Below is a small trained network, with its code and all its weights. Each question gives an input and a class and asks what happens when units are switched off, that is, made to give their printed mean instead of their output.

import numpy as np


def w(rows, s, z=0):
    codes = np.array(rows[::2]) - 128.0
    scale = np.full(codes.shape[1], s)
    scale[-1] = z or s
    return codes * scale


def norm(h):
    return h / np.sqrt((h * h).mean(-1, keepdims=True) + 1e-5)


def f(y):
    return y / 2 * (1 + np.tanh(0.7978845608 * (y + 0.044715 * y**3)))


def log_softmax(a):
    a = a - a.max(-1, keepdims=True)
    return a - np.log(np.exp(a).sum(-1, keepdims=True))


def net(x, mask):
    res = np.array(x, float).reshape(1, 7) / 4 @ E
    u = 0
    for l in range(2):
        y = f(norm(res) @ A[l][:, :-1].T + A[l][:, -1])
        res = res + np.where(mask[u : u + 3], y, B[l][:, -1]) @ B[l][:, :-1]
        u += 3
    return log_softmax(norm(res)[-1] @ U[:, :-1].T + U[:, -1])


A, B = {}, {}
E = w([
[128,130,126,128,128],'x0',
[254,161,126,74,87],'x1',
[114,164,236,132,112],'x2',
[130,126,127,128,128],'x3',
[128,126,128,127,129],'x4',
[130,127,128,127,126],'x5',
[165,107,110,217,47],'x6',
],0.0041)
A[0] = w([
[172,92,93,197,98,173],'L0N0',
[32,115,135,123,198,23],'L0N1',
[58,96,114,253,79,5],'L0N2',
],0.0062,0.0015)
B[0] = w([
[117,108,111,166,63,237],'L0N0',
[139,183,83,158,11,227],'L0N1',
[177,119,175,110,254,254],'L0N2',
],0.0062,0.0023)
A[1] = w([
[69,186,152,141,96,86],'L1N0',
[210,60,54,110,175,165],'L1N1',
[48,125,2,112,140,5],'L1N2',
],0.0062,0.0024)
B[1] = w([
[43,60,89,95,91,150],'L1N0',
[18,77,94,73,167,252],'L1N1',
[236,254,152,185,139,189],'L1N2',
],0.0059,0.0028)
U = w([
[129,248,62,168,118,245],'0',
[129,123,54,35,172,160],'1',
[20,154,149,109,72,214],'2',
[166,166,215,39,127,9],'3',
[108,69,62,192,203,47],'4',
[177,60,37,130,46,88],'5',
[122,102,222,187,161,209],'6',
[202,144,182,162,27,24],'7',
],0.017,0.0013)

Each question gives the input, the list of numbers given to net, and the class t.
The units are the neurons (one row each of A and B). Each row of codes is followed by its name. A weight is (code - 128) times the scale printed after its matrix; where a second scale follows, it is the last column's (A, B and U).
mask holds one flag per neuron, layer by layer. A switched-off neuron (its flag False) gives its mean, the last column of its row in B, instead of its output. The means were averaged over made-up inputs and are rounded, as every weight is.
A unit's drop is (log p(t) with every unit on - log p(t) with that unit switched off) / (log p(t) with every unit on - log p(t) with every unit switched off).
The circuit of an input: a set's keep is (log p(t) with only the set's units on - log p(t) with every unit switched off) / (log p(t) with every unit on - log p(t) with every unit switched off). Starting from all 6 units, units are removed one at a time, each time the one whose removal leaves the highest keep (on an exact tie, the one counted first), for as long as the keep stays at least 0.8.
units of the circuit, in order: the units of the circuit, biggest drop first
top k neurons: the k neurons with the biggest drops, biggest first
top k neurons in layer l: the k neurons of layer l with the biggest drops, biggest first
drop of u: that unit's drop, to one decimal
input [8,-6,-4,-1,6,4,-8], class 0: top 2 neurons -> [L1N2 L0N1]
input [-1,-2,-1,6,1,3,-7], class 0: units of the circuit, in order -> [L1N2 L0N1]
input [-4,-2,0,6,6,-8,-2], class 0: top 2 neurons in layer 1 -> [L1N1 L1N2]
input [8,0,3,5,5,3,-8], class 2: top 4 neurons -> [L0N2 L0N1 L1N0 L1N2]
input [6,-1,-1,-5,3,0,7], class 4: units of the circuit, in order -> [L0N2]
input [2,6,-1,-2,8,8,-1], class 1: top 3 neurons -> [L0N1 L1N1 L1N2]
input [3,0,6,8,-5,-8,0], class 2: top 2 neurons -> [L0N2 L1N0]
input [0,0,-3,7,-8,1,-1], class 0: top 2 neurons -> [L0N2 L1N2]
input [-7,0,-4,-7,1,7,2], class 4: top 2 neurons in layer 0 -> [L0N1 L0N0]
input [1,0,-4,0,6,-5,6], class 4: top 3 neurons -> [L0N2 L0N1 L1N1]
input [8,-1,-3,4,3,7,6], class 4: top 2 neurons in layer 0 -> [L0N2 L0N1]
input [-4,-2,6,3,3,-8,-6], class 2: top 3 neurons -> [L0N2 L0N1 L1N0]
input [-4,-2,-4,-8,-4,-2,5], class 4: top 2 neurons -> [L0N2 L0N0]
input [-8,-4,-8,-1,2,-3,-1], class 0: units of the circuit, in order -> [L1N2]
input [3,-1,1,4,7,-7,-5], class 2: top 2 neurons -> [L1N0 L0N1]
input [-5,0,1,0,-3,3,-5], class 2: top 2 neurons in layer 0 -> [L0N2 L0N1]
input [-5,-5,-3,8,1,7,-1], class 0: top 2 neurons -> [L0N1 L1N2]
input [-4,-8,-6,6,6,8,-6], class 0: drop of L0N2 -> 0.0
input [8,7,-3,-6,3,1,0], class 1: drop of L1N1 -> 0.9
input [0,-5,-3,-5,-5,5,-7], class 0: drop of L0N1 -> 0.1
input [8,-1,2,3,7,1,4], class 6: units of the circuit, in order -> [L0N2]
input [-7,-3,-3,0,3,2,-7], class 0: drop of L0N1 -> 0.1
